The same points and some others measured another way (B), then each row and its match in B
B:
1: [  -1  -61  102  -72   24  -38   -5 -144   56   10   73   70  -65   44
  180   -4   46   -1   15  -27 -167 -135   64  -48  100]
2: [   6   48 -199  232 -295    9 -329  282 -281  -33  -36 -297   95  -92
   96  213   28 -169 -409 -316 -214 -131 -350  -94  105]
3: [  49  -23   12  -46  -35  128    8 -381  234  -12   25   61   92  101
  119 -152  141  -88   70  119  -28  -14  194 -162 -160]
4: [  93  151  -22  -16   45  141 -131 -204   20 -188   28   64   31   43
  111  -61   65 -206   51  213  -41  128   -4  -59  -73]
5: [ -78 -226  312   89 -123 -145  -63 -115  453  210   93  -85  310 -194
  -89   96   87  -20 -277   -9 -148 -167 -249  123   -6]
6: [  59   78   84  -84  222  -40   35 -178  -14  -64  -42  118 -174    6
  171  -12 -119  -13  140   73  -38   16  189  -43   93]
7: [ -36  -86  135  -89   97 -106   33 -103   26   32   31   68 -159  -29
  168   40  -47   51    8  -76 -159 -165  104  -25  166]
8: [  40 -132  105   76   41   -1  185 -107  351  420  263   46  214  287
   96 -249  293  228  190 -160  185 -122  175   90   55]
9: [ -55   44    5  -27   10    7 -174  -19 -128 -212  -60  -38 -125 -197
   35  122  -87 -194 -165   75 -163  -32 -109   -2   60]
10: [  14  -50 -138   -5  -77  163   65 -143   58  140  172   23   44  301
  160 -255  303   54  155 -106   85 -118  228  -94  -24]
11: [  89   86   76  -52   88  -24  -17 -163    8  -53  -55   68    4   55
  100  -40  -36  -80  104  161  -60   39   61    1   13]
12: [  71  159  -31  -72  303  132   70 -228    7 -101   34  162 -185   80
  122 -171  -11  -38  275  163  190  145  309  -15   10]
13: [ -23   71   11 -151  149  111   16 -154  -31 -140   80  146 -118   76
   27 -168  103 -109  203  276   54   44  117  110   13]
14: [ -60   28 -110 -110    9   65   57   -5 -172  -12  -36    4  -64  131
  -75 -201  113  -54  174  169  110  -57  128  148    4]
15: [-144  -14 -148   18 -118  153 -200   58 -131 -174   71 -109  -65 -146
  -51   17  128 -209 -215   11  -51  -84 -137   28    4]
16: [  75   30  153   27   66 -106  -73  -78   66   14  -17   13   37  -47
  129   90  -80  -41  -51    5 -145  -19  -69    1   96]
17: [  -3   75 -168  102  129  182  -75  -39  -29  -43  144  -12 -169  -19
  176  -41   64  -29  -27 -206  138   18  160 -133   70]
18: [ -22   15   46  -79   48  123 -141 -236   80 -226  119   96 -105  -81
  167   22   66 -184  -62  115 -173   -6   -2 -108   -1]
19: [-118 -151   37   88 -121  110  -94 -146  313   68  154  -86  164 -132
  -53  -35  205  -90 -225  -47    6 -111  -69   -5  -89]
20: [  -3  -41  162  148   -9  -67 -135 -212  323    8 -131 -126  165 -341
  -48  175 -155 -136 -309    3  -70   10  -92  -83 -107]
21: [  -3   -6   82  -51  127   -4  -21 -145   42  -53   70   83 -145  -31
  185   19  -23  -21   19  -27 -101  -62   98  -63  108]
22: [ -44   34  -15    7   67   45 -114  -25  -51 -116   32  -15 -119 -128
   61   50  -18 -111  -93   -1  -46  -25  -23    0   74]
23: [-28   5 -87  11   3  97 -64 -58 -47 -41  81 -12 -96  17 129 -36  87 -55
 -34 -91 -24 -76  72 -77  53]
24: [ -63  -85  221 -208  249    1  177 -422  312  -10   11  209 -106  -35
   -6 -171   -3    8  229  298   69  -19  325   58  -59]
25: [ -58   83  284 -220  535 -131  161  -23  -20  -77   81  279 -338  -95
  -26  -62 -159   53  334  320  136   79  140  390  276]
26: [-170 -112   49 -150   14  -18   30  -75  -27  -43  -26   16 -128  -93
  -88  -61   29  -57   -2  132  -41 -166   70  126   37]
27: [-112  -41  -39 -103 -126   36  -77   37 -143  -80   19  -34   -5   20
  -74  -74  148 -136  -28  156  -91 -132 -105  151   28]
28: [-124  -99  -13  -69  -82   57  -95 -117   -3 -105   31  -28  -90 -109
   39   14   75 -122 -142   11 -149 -158    0  -49    5]
29: [ -51  -56   84  -36  139   30   25 -159  153   17  127   84  -98  -41
  103  -48   50   14   30  -21   14  -65  131   -2   71]
30: [  13   81  -40  -91  -76   37  -79 -120 -125 -152 -150  -15   36   30
  -40  -71   17 -203   36  277  -83    6  -12   39  -91]
31: [ -27  -51   93  -36   78  -79   60 -106   72   83  -48   11  -36  -29
   20  -31  -36   25   33   16    0  -97  112   46   57]
32: [  36   -2 -179  120 -197   -4 -107   93 -200   90  -55 -176   18  103
  174   39   50   -8 -144 -308 -122 -176   -1 -163   76]
33: [  53   51   94   68  162 -103  -21  -32   28   54  -41   -8  -74  -91
  125   92 -149   21  -33 -106  -22  -12   52  -13  136]
34: [-157 -108    4  -37  -77   62 -124  -80   38 -112   53  -52  -70 -192
  -21   45   71 -148 -209   11 -125 -148  -67   -4    7]
35: [ -53    4  -19  -62  -21   82 -101  -64  -51 -119   81   18  -55   -9
   57  -33  107 -131  -33   87  -93  -62  -36   22   32]
36: [ -52  -55  128  -70   98  -32   34 -133  118   21   43   60  -40  -47
   11  -46   23  -19   41   99  -15  -66   64   88   49]
37: [-163 -174 -126  -12  -32   71   56 -119   28   77    3  -79 -184  -74
   62  -65   56   54  -96 -250   42 -249  290 -155   14]
38: [ 13  41  53 -20 124 -23 -17 -91  -3 -35 -29  26 -88 -57  77  10 -73 -45
  20  36 -19 -10  76   4  64]
39: [  87  114  123 -129   67  -65 -106 -156 -106 -208  -98   96  -71   -6
  148   66 -107 -173   48  242 -257   29  -52  -13   55]
40: [-297 -331  409 -309   -6 -460  268  187  -25  294 -150   12   16  -76
 -410  -67  -38  149  107  312 -100 -397 -123  668  231]
41: [-117 -179  221  -69 -211   67 -125 -534  532 -130 -121  -42  316 -307
 -214   -6   73 -314 -272  424 -175  -37  -91  -60 -386]
42: [ -86 -113   97 -194   14   15   15 -214   44  -82   96  123 -141   39
  133  -68  108  -45   57  101 -191 -173  112  -22   60]
43: [ -12   15  -24  115  -18  -62  -75  147  -85   93  -24 -128   24  -62
   -3   57  -23   -9 -124 -142   17  -78  -97   82  115]
44: [ -62  115   49 -163  508  245   83 -337  174 -248  209  298 -353 -105
   57 -197   21  -80  292  306  283  203  364   63   11]
45: [  19   85   -9  -73  182  -46   -1  -47 -189  -99  -84   52 -258  -25
  156   29 -151  -23   82  -15  -53  -33  163  -38  148]
46: [-118 -235   99  169 -213  -89 -131   -3  244  182   38 -212  162 -244
   -2  168   44  -10 -428 -299 -172 -261 -182  -61   33]
47: [  44  135  -87   -3   97   98  -38  -91  -74  -86  -41   16  -42   43
   29 -102   14 -110  103  132  107   85  104   17  -25]
48: [  23   77  -65  -46   84   54   44  -74  -84    2  -23   34  -56  124
   29 -152   51  -33  170  103  108    7  160   54   12]
49: [  47   58  -99   85  112   22  -74   58 -157    1   96  -16 -223   26
  310   70  -30   46  -43 -337  -52  -82  108 -164  219]
50: [  29   39   59  -65  180   69    3 -224   92  -78  102  134 -133   26
  189  -61   28  -34  108   53  -21   12  171  -68   52]
51: [ -19   78  -34  -26  189   37   18  -10  -92  -38   27   46 -171   -2
   48  -69  -17  -17  109   32  115   15  130   79  106]
52: [  19   80  114  -35  213   76  -60 -256  170 -156   44  111  -74 -137
   61  -11  -48 -138   29  208   23  118   74   -2  -21]
53: [  96   63  -19    3   79   39  -42 -188    2  -44   13   52  -97   70
  272   -6  -19  -29   40  -88  -90  -17  165 -200   47]
54: [  85   89   34  -57   69  -30  -41  -94 -101  -70  -26   65  -73   91
  185   -5  -34  -62   91   60 -127  -11   49  -40   88]
55: [ 144  216 -142   35  174  149  -32 -121 -108  -88   33   68 -103  154
  213 -115   22  -63  185   15  122  144  198 -114   19]
56: [   0   11  -53  -65    4  119   -2 -245   58  -64  -11   42  -24   62
   71 -134   88  -93   78  113   12  -22  185  -93  -90]
57: [ -55   30 -174   31  125  138   91 -119    8   55  -55  -38 -105    0
  -52 -187   29    7  103  -27  310    8  339  -28  -74]
58: [  -2 -133   56    1  -89  -25   12 -218  170  115   10  -23   37   36
  168  -13   59   29  -72 -146 -144 -188  131 -173   -7]
59: [  75  110 -240  145  -59   23  -73  238 -321  108   10 -141  -33  189
  164  -30   68   34   -1 -297   47  -79    8  -35  164]
60: [ -16  -36   11    6    3  -46   17  -56    1   82  -49  -41  -17    3
   43  -26   -5   11  -10  -57  -11 -109   90   -4   44]
61: [-153 -170   58   -7  -52   80  -44 -176  251   18  124  -25   27 -148
  -37  -40  149  -71 -158   -4  -25 -144   18    2  -46]
62: [-104  -98   27    3   86  156   19 -285  325   12  126   32  -10 -122
  -25 -121  127  -51  -30   45  146  -25  186  -39 -103]
63: [-132  -76  -37 -138 -200   44  -19   -7  -91  -22  -26  -47  110   83
 -194 -176  220 -147   29  280  -33 -142  -87  225  -73]
64: [ -49  -22   43 -140    9   41  -43 -258   23 -169  -70   59  -92  -73
   44  -30  -10 -155   -4  198 -134  -59  103  -62  -60]
65: [-180 -146 -153   70  -43  102   15  -30   54  105   29 -138  -91 -127
  -57  -68   90   24 -150 -229  154 -188  186  -53  -12]
66: [ -19  157  -93 -112   40  189 -134 -109 -143 -296    0   61  -59   -6
  -53 -117   92 -287   82  381   18  123  -37   98  -83]
67: [ -62  -58   99   -7   15  -28  -92  -77   73  -46   34  -13  -43 -152
   51   82  -13  -84 -141   -5 -132  -94  -65    7   69]
68: [  32  -64  168   48  -69  -10  -94 -325  347    4  -41  -23  199 -135
   50   54    1 -128 -169   85 -146  -23  -32 -126 -139]
69: [  90  231 -132   18   87   39  -93  103 -317 -122  -93  -23  -76   77
   45  -36  -52 -132  100  110   56  106  -20   85   79]
70: [ -24   19   -1  -83  -17  -23  -25  -14 -133  -44  -55    1  -35   45
    5  -51   28  -86   46  127  -67  -74   -5   94   46]
71: [  13   29  120 -181  188  -94  138 -133  -55    9  -65  143 -130  111
   49 -123  -50   25  266  215    3  -39  196  133   92]
72: [ -38  -28   22   99   71  -21  -23  -17   97   96   15  -75  -10 -124
   12   24  -27   11  -99 -124   75  -54   39   20   61]

[  -4  -56  202 -247 -206  246  150   -2    9  151 -121   85 -139   81
 -140 -224   84  188   54  -83   64   49  -90    8 -368] => 25
[-158   86  260 -139 -400  -96  338 -248   22  -10  -82  -10  -77  258
 -168    8 -189 -113   54 -266   52 -223 -106 -103 -120] => 63
[-110  286  235   24  -55 -300  333 -161 -109  396 -134  170 -122  268
  -29   -7 -148 -169  207   50  -36 -294   67 -102 -238] => 10
[ -81   38  180  -35  -57  129  221  -86 -122  144  -39  -40   71  237
  -50 -140  -33   88  223 -112  131  -13    3   77 -211] => 29
[ -59  127    6  222   -1 -366  126 -117  -69  206   24   22  116   67
  176  114 -124 -236   91   24   12 -237   99 -122   31] => 30
[  -2  118  -70  259  141 -242 -131  -81   81   71   25  136  309  -96
  113   48 -182 -174  109  147  102 -145  171 -295   17] => 4
[ -99  130  -74  405  129 -431  159   76 -199  492   43  105   96    3
  343   98   17 -228  118  132   43 -271  127   16  -32] => 71
[ 147 -123  -68  179  125   50  -87   33 -108  141   92  -78  240  -78
  205    9   21 -139  142   30   90  143  144   -2  -21] => 57
[-146 -150   92   18 -421  145  243  -94 -134  -57  -24 -104  -19  156
 -247 -101  -96   -4   38 -312  174  -93 -174  166 -296] => 39
[ 170  -74 -474  482  480 -488 -436  124   41  139  242  -81  458 -436
  742  145  181  -17 -110  355  -39  -52  269 -203  391] => 72
[ 129   44 -345  383  189 -425 -393  -18   31  120  -27  228  100 -336
  -10  -30 -139  -98  -82  422  -82 -239  149 -275 -284] => 58
[-136  -70   10  227  -33   97  178   16 -229  138   60 -113  214  147
   49  -97   -2   44  203 -142  235  -32   -1  217 -155] => 7
[ 204 -100 -135  176  159   79 -313  -97   10 -117   50  -29  330 -138
  -51  -53 -170 -100  134  120   94  136  176 -172 -125] => 12
[ -61  152  226   82   83  -46  346 -124 -266  343   -2  -87   98  362
  118  -20  -66 -114  366  -78   78  -51  123  124  -97] => 32
[ -55   43  250   29  127  302  255 -195 -221   13   80 -274  407  426
   43  -85 -133    8  489 -238  265  177  143  151   32] => 62
[  37 -132 -111  189  -40  -88  -46   35  -39   85   82  -50  170 -131
  200   35   30 -100  -16  -28   84  -20   38  -27    3] => 55
[  82 -211 -626  409  133 -497 -643   24  312 -366  225  -84  459 -636
  458  104   61  139 -435  231   -8 -192   61 -383  368] => 34
[ 132   23  -57   38   50 -215 -131   12   88  225  -43  177  -19 -190
  145  -16   30  -71  -55  210  -84  -78   94 -249 -136] => 59
[  38  -82 -308  206   -3 -264 -373   98  227    4   -7  243  102 -457
   92  -68   36   93 -268  262   11 -185    4 -318 -153] => 67
[  23   80  -75  274  199 -318  -16    5  -36  273   85   33  244  -71
  393  113    0 -187   98  130   36 -111  186 -149  145] => 47
[  57  -69  177 -147 -267  255   93 -120  -64   32 -137   70 -121  116
 -405 -188 -146  -27  125  -95   68   44  -63   -5 -510] => 8
[ 137   -1  -27   41  100  -48  -82   18  -57  259  -56  106  -26  -75
   35 -117   40   21   70  192  -43    4   94  -72 -295] => 20
[   1    7  149  -67 -233  -39  190  -63  -63  221  -98   88 -164   87
  -99  -59  -41 -104   47  -60   -6 -103  -45  -29 -299] => 48
[  46  170   88  -85   16 -239   52 -249    2   91  -88   14  -58  146
  -48  -69 -123   40   83  110 -134 -176   71 -177 -175] => 26
[-110  189  475 -448 -312  130  453 -237   -8  191 -226   83 -304  428
 -291 -213  -64  159  178 -171  -24 -115 -112  -38 -400] => 19
[  56  -75 -233  112  -13 -172 -342  -57  217 -179   12   86  183 -303
    9  -70  -61  115 -179  154   16 -123   19 -309  -80] => 61
[  20  -94  194 -283 -281  327   22  -94  153 -113 -111   80  -16   22
 -277 -200  -60  133   23 -141  121   90  -93 -152 -309] => 2
[ 118   14   45   37  227  -69  144 -141 -282  215   94 -323  127  261
  310  -34   89   71  253   -3  -67   77  154  187   48] => 33
[  16  281  -31  100  202 -614   62 -101  -24  424  -56  131 -105   23
  326   34   40  -13    6  316 -232 -345  143 -211  -34] => 36
[  75   44  230 -122 -144  262  117 -264 -174   15 -172   20  -83  303
 -559 -236 -294  -32  314  -48   51   37   17   35 -614] => 24
[ 243 -134 -554  395  134 -401 -725    6  226 -175   26  216  197 -643
  -26   -9 -141  -69 -305  457  -93 -172  119 -442 -206] => 68
[ -21  -68  262 -383 -351  204  274 -205  -29  -51  -92 -161 -190  270
 -185 -190   32  239   30 -260  -22   13 -160   78 -256] => 22
[ 249 -167 -582  391  224 -517 -605   54  123  -48  129   11  188 -587
  355   61   83   18 -338  410 -175 -150  129 -280   54] => 45
[ 114   43  -23  -16   57  -57 -181 -110  102   21  -76  132   60  -91
  -97 -120  -99   45   34  180  -23  -40   86 -253 -247] => 52
